Two labels a row
[ 10  -6  -8  -9  11   6 -10  -1   2 -15  -5   7  11   2   0  -6 -12  17
 -12 -16 -30  13  -3  -4   8  -5  12  28   0  20  -4   5 -11   1  -6  -2
  -6 -19   0  -4  11  -5  -3  20  -4] -> B & (80)
[ 32   0  -4 -18  -6   8  -8  -6 -13   0 -13   7  27 -10   4 -12  -8  -3
  -5  -6   4  20  -9  -6   2 -17  -2  -8  -4   9   8  -5   1  13  -5  -3
  -3 -13   2 -14 -17   1   1  -1  -2] -> K & (78)
[ 23  -4   0 -13   9  11 -15 -13  -8  -8 -12   4   8  -4   4 -16  -8   4
  -6 -11 -22  27  -7 -21   3 -21   9  -2 -13  13   8  -7   4   6  -8   0
  -5 -15  -2 -17 -10   2  -7   9  -7] -> K & (80)
[ -5  -5   3   2   5 -11 -10   2  11   8  -5  -8  -3  -2   4 -12  -2  -9
 -11 -15   2  -1  -9  -7  -2  -7   2   9   3  -4   3 -23   5   2  -2 -12
   3 -26  -3  -9 -10  -5  -5   1  -2] -> M & (80)
[  5  -6  -3  10   4  -1 -12  -4  -3  -6  -5   0   2   0   3  -8  -8  -1
 -10 -13 -19  14  -1  -2   4 -12  12  11   4   7  -1  -6  -6   0  -5  -2
  -6 -14  -2  -8   7   1  -9  12  -2] -> B & (80)
[ 10  -3   0  -5   5   0  -9  -7  -9   0 -12  -2   2  -3   5 -12  -4  -3
  -1  -3 -14  18 -14 -10  -1 -22   7  -9  -2   7   9  -3   2   5  -3   0
  -2 -12  -1 -10 -10   0  -3   3   0] -> K & (80)
[ 18  -3  -4  -8   5  12  -9  -8 -13  -5 -16   3  16  -7  -1 -11  -6   6
  -3  -1 -17  23 -11  -6   2 -18   5  -9  -4   9   2   2  -3   0   0   5
  -5   0  -3 -12   7   4 -13   4  -1] -> K & (80)
[-12  -6   2   0  11 -10 -11  -5  22  10  -2  -7 -15   1   2 -22  -2   6
   4 -22  -8  -4 -14  -7  -4   7  13   6 -10  -7   4 -22   2   7  -5 -21
   6 -22  -3  -6  -8  -4  -7  10  -4] -> M & (80)
[-14 -13   0 -15  11  -1  -1   0  20   5   4  -5  -3  -1   5  -8   3  11
  14 -36 -12 -10  -1 -12  -3  10   5  21  -4  -7   8 -12  10  -1   1 -19
   4 -24  -1  -5   2 -12   8  15  -2] -> M & (80)
[ 12  -1 -10 -15  -9   9   8  -3  -8  -6   4  14  21   1   6   2  -9   6
   9 -18 -18  15   6  -2   8  -3   3  10   2  19  12  17  -1   7  -4  -4
  -5  -8   3   0  -6  -5  27  22   0] -> B & (78)
[ 17  -2   2  -9   1  11 -10 -10  -7  -2  -9   3  11  -1   1 -17  -9   9
   9  -1 -23  28  -3  -7   4 -10   5 -18  -9   5   4   1  -5   5  -2  -8
  -2  -7  -3 -13  -4   5  -9  12  -1] -> K & (80)
[ 24   1  -1 -28  -8  18  10 -12 -30  -1  -9  10  28  -6   5  -4   2   1
  26   4 -14  26   3 -18  -1 -22  -5 -40  -8  10  18  15   5   4  -2   7
  -3   7   1 -17 -19   1  10   3   2] -> K & (78)
[  4  -7  -1 -14   5  11  -8  -4 -11  -5  -9 -10  14  -5   6 -15   1  -1
  -2 -13 -11  19  -7 -19  -1 -20   9  -3  -5   5  11  -2   8   5  -5  -5
  -2 -16  -1 -15 -16  -2   1  -2  -3] -> K & (80)
[ 23   0  -4  -5 -15   8   6  -9 -27  -4  -2  13  19  -3   7   2  -7 -13
   8  -6 -25  35   6  -5   6 -28   6  -8   3  25  16  18  -2   6  -5   6
  -7  -4  -4 -10 -13   2  27  17   2] -> B & (78)
[ 24  -7  -8 -13   6  -2 -14  -9   3   5 -13  -1   8 -11   0 -14 -13   5
 -11 -13  -4  12 -16  -1   1  -7   8  12  -6  17   4 -22  -3   8  -7  -1
  -2 -17  -2 -11   2   2 -12  10  -3] -> K & (80)
[ 15  -9  -8  -7  -6   9  -4  -9 -10  -8  -5   7  27  -3   4  -7 -12   4
   5 -19 -28  21   2  -3   6 -12   7   5   0  14   5  10  -7  -1  -2  -8
  -7 -16   0 -12   7  -1   6  25  -1] -> B & (80)
[  6  -2  11   7  11 -23 -12 -11  32   6   8  -6 -48  11   4 -12 -12  -6
  -4 -14 -19   2   1  -3  -3   9  15  16  -7   7   7 -39   3  19 -10 -11
   2 -28  -4  -1 -13  -2  10  17  -5] -> M & (80)
[ -2  -7   4  12  15  -5 -10  -3  -7  -1 -13  -7 -20  -6   1  -2   6 -21
 -14  -6 -18  18 -10 -12  -5 -34  14   7   6   2   4 -16   7  -7  -2  16
  -3 -11 -10 -11   7  -1  -8  -5  -1] -> K & (80)
[  0  -6  -3  -2   5  14  -2  -1 -24 -11  -8   2  13  -6   0  -6   3   0
  -2 -14 -15  21  -2 -12   3 -21   8   7  -1   8   4  10  -1  -6  -2   9
  -5  -2  -3 -10   8   0  -6   3   1] -> B & (80)
[ -8  -1  12  -5 -10  14   0  -8  -8   3   4   3  -8   0   4 -20   2   2
  24 -16 -11  10   8 -18  -2   0   7 -25 -15  -2  13   2   8   6  -1 -10
   1  -3   0 -12 -18  -1   2   0   1] -> M & (80)
[ 18  -3  -7 -26   1   2   2  -3  -1   2  -9   5   9  -2   6   1  -7   4
   6 -12 -12  17 -14  -7   0 -13   5   3  -3  17  14  -1   5   9  -6  -1
  -2 -12  -3  -2 -12  -5  17  14  -3] -> K & (78)
[ 29  -3  -5 -16  -7  -4  -3 -10  -7   2  -9   7  23  -6   6  -6 -11  -3
   5  -4  -7  17  -7  -3   1 -16  -3 -11   0  10  11  -4   0   7 -17  -2
  -4 -15  -4 -14 -12  -1  12  12  -1] -> K & (78)
[  4  -3  -5  -9  -8  -4   8  -9  13   8   7   2   6   6   2   3 -13   2
  18 -15 -19  -4   6   7  -3   8  -1   5   3   5   8  -3   2   3  -1 -14
   0 -18   1   2   0  -7  26  27  -2] -> M & (78)
[ 27   5  -6 -23  -9  -1   3  -4  -3   6  -1   6  14  -5   5   0  -8   3
   6   3   4   8  -4  -2   3  -4  -7  -8  -2  19   8  -6   2  15  -4  -2
   3 -11   1  -5 -20  -1  18   7  -4] -> K & (78)
[ 15  -2  -7 -24  -6  -1   0  -2   7   5  -8   3  15  -3   6  -4 -14  13
   9  -8 -17   8 -17   0   0  -8   1   0  -2  13  12   2   3   8  -4 -14
  -1 -20  -1  -2 -11  -7  13  19  -1] -> K & (78)
[ -1  -6  -5  -3   3   7 -14   2  -2  -1  -5   1  14  -3   3 -16  -8   7
  -7 -12  -9  10  -5 -10   4  -7   5   6  -5   5   1  -2  -2   1  -1 -12
  -1 -16   0 -10  -6  -2 -10   4  -3] -> K & (80)
[ 17   6   0   2 -11   7   3  -5 -17  -6  -1   8   8   2   0   4  -2  -8
   9  11 -11  16  10   4   5 -15  -3 -15   1  12   3  13  -5   3  -1   7
  -5   4   1  -1  -8   6   9   5   1] -> B & (78)
[  6  -5  -4   5   1   2 -12  -3  -4   1 -11   0  15  -8   0 -15 -10  -2
  -6 -10  -8   9  -7  -3   4 -10   2   3  -2  -1  -1  -5  -5   0  -1  -8
  -4 -15   0  -9   0   1 -14   8  -1] -> K & (80)
[ 19   4  -6 -11 -11   4  -2   2   4   3  -8   6  10  -2   3  -9 -15   6
   7   2 -13  13 -12   0   3 -11   0  -9  -2  14   8   7  -3  15  -5 -11
  -2 -11  -1   0 -35  -2   9  11  -2] -> K & (78)
[-18  -5   5   3   6   2  -6  -3   8   5   3  -3 -19   2   3 -16   1   1
  12 -19 -14   2  -3 -14  -5   1   9   0 -10  -4   8 -10   6   5  -2 -14
   6 -15  -3  -4 -11  -3   2   6   1] -> M & (80)
[ 30   6   0   8 -16  -4   1  -8 -12  -4   3   8   3   3   6   6  -9 -21
   0   6 -21  25   6   3   6 -27   3  -6   8  22  11   5  -4  13  -2   4
  -6 -10   0  -4 -14   3  22  10   2] -> B & (78)
[ 21   1 -13 -12  -1   4  -2  -2  -8  -2  -8   4   7  -3   4  -5  -2  -1
  -1   1 -10  18  -7  -8   1 -23   3  -6   0  13   9   0   2   8  -5   1
  -2 -14  -3  -6 -16  -2   6   4  -4] -> K & (78)
[ 38   2  -6  -7 -11  -1   0 -12 -17  -5   0  12  20  -3   9   0 -10 -14
  -7  -8  -8  25  12  -1   6 -18  -2   5   6  20  12  -5  -5  14  -6  -1
 -10 -16   4 -11 -15  -1  23  15  -4] -> B & (78)
[  6   3  -2 -18  -2   6   1   4  -4   1  -3   6   6   1   7  -7  -8   8
  13  -4 -21  18 -12  -9  -1 -15   5 -10  -8  19  13  11   7  15  -4 -12
  -1 -12   0   0 -22  -3  16  11  -1] -> K & (78)
[  0 -13  -9   1   0   5  -3  -8  -5  -7   2   6  12  -1   2 -10 -10   4
  -1 -34 -21  17   1  -5   5  -4  10  20  -1   9   6   5  -5   4  -3 -11
  -6 -15   0  -8  11  -6   9  22  -1] -> B & (80)
[  6  -8 -10 -14   2   6  -4  -1  -7  -1 -13   1  18  -8   3 -10  -8   7
   2 -22 -13  23 -19  -6   1 -16   9   9  -4  10   7   4   0   0  -1  -1
  -4 -13  -2  -7   5  -4   6  12  -2] -> K & (80)
[ -5 -10  -6  -4   4   9  -6  -3  -1  -6  -9   5  15   0   2 -15 -10  11
   4 -23 -26  11  -4  -8   5  -6  10  10  -2   7   3  10 -11  -3  -2 -12
  -4 -18 -12 -10   8  -1  -3  21  -2] -> B & (80)
[ -4  -3   9   1  16  -4 -11  -2  10   3  -4  -7 -28   4   6  -8   4 -11
  -6  -2  -6   3  -8 -14  -7 -12  12   3  -3   2   7 -22   9   4  -3  -4
   1 -17  -1  -6 -18  -7  -5  -1  -4] -> M & (80)
[ -5 -16  -4   8   2  -2  -4  -7  -5  -4  -4   0  14  -1   0 -32  -5  -5
  -7 -28 -21  14   1  -3   5 -13  10  24   9   4  -1  -1  -5  -9  -3  -7
  -7 -23  -1 -13  15  -5   3  20  -2] -> B & (80)
[  4   8   9   6 -15  23  13  -8 -38 -14  10  19   8  11   6   5   0  -9
  27   6 -47  39  24 -10   8 -34   9 -32  -2  25  17  44  -4   3  -3   3
 -10  10   2  -3 -18   0  25  13   4] -> B & (78)
[  6  -4  -6   4  12   0 -16   4   0  -3 -14  -5  -5  -8   2 -15  -6  -1
 -22  -9  -3  15 -19  -6   3 -17  13  17  -2   8  -1 -13   0   6  -5   5
   0 -16  -4  -6  -3   0 -15  -4  -3] -> K & (80)
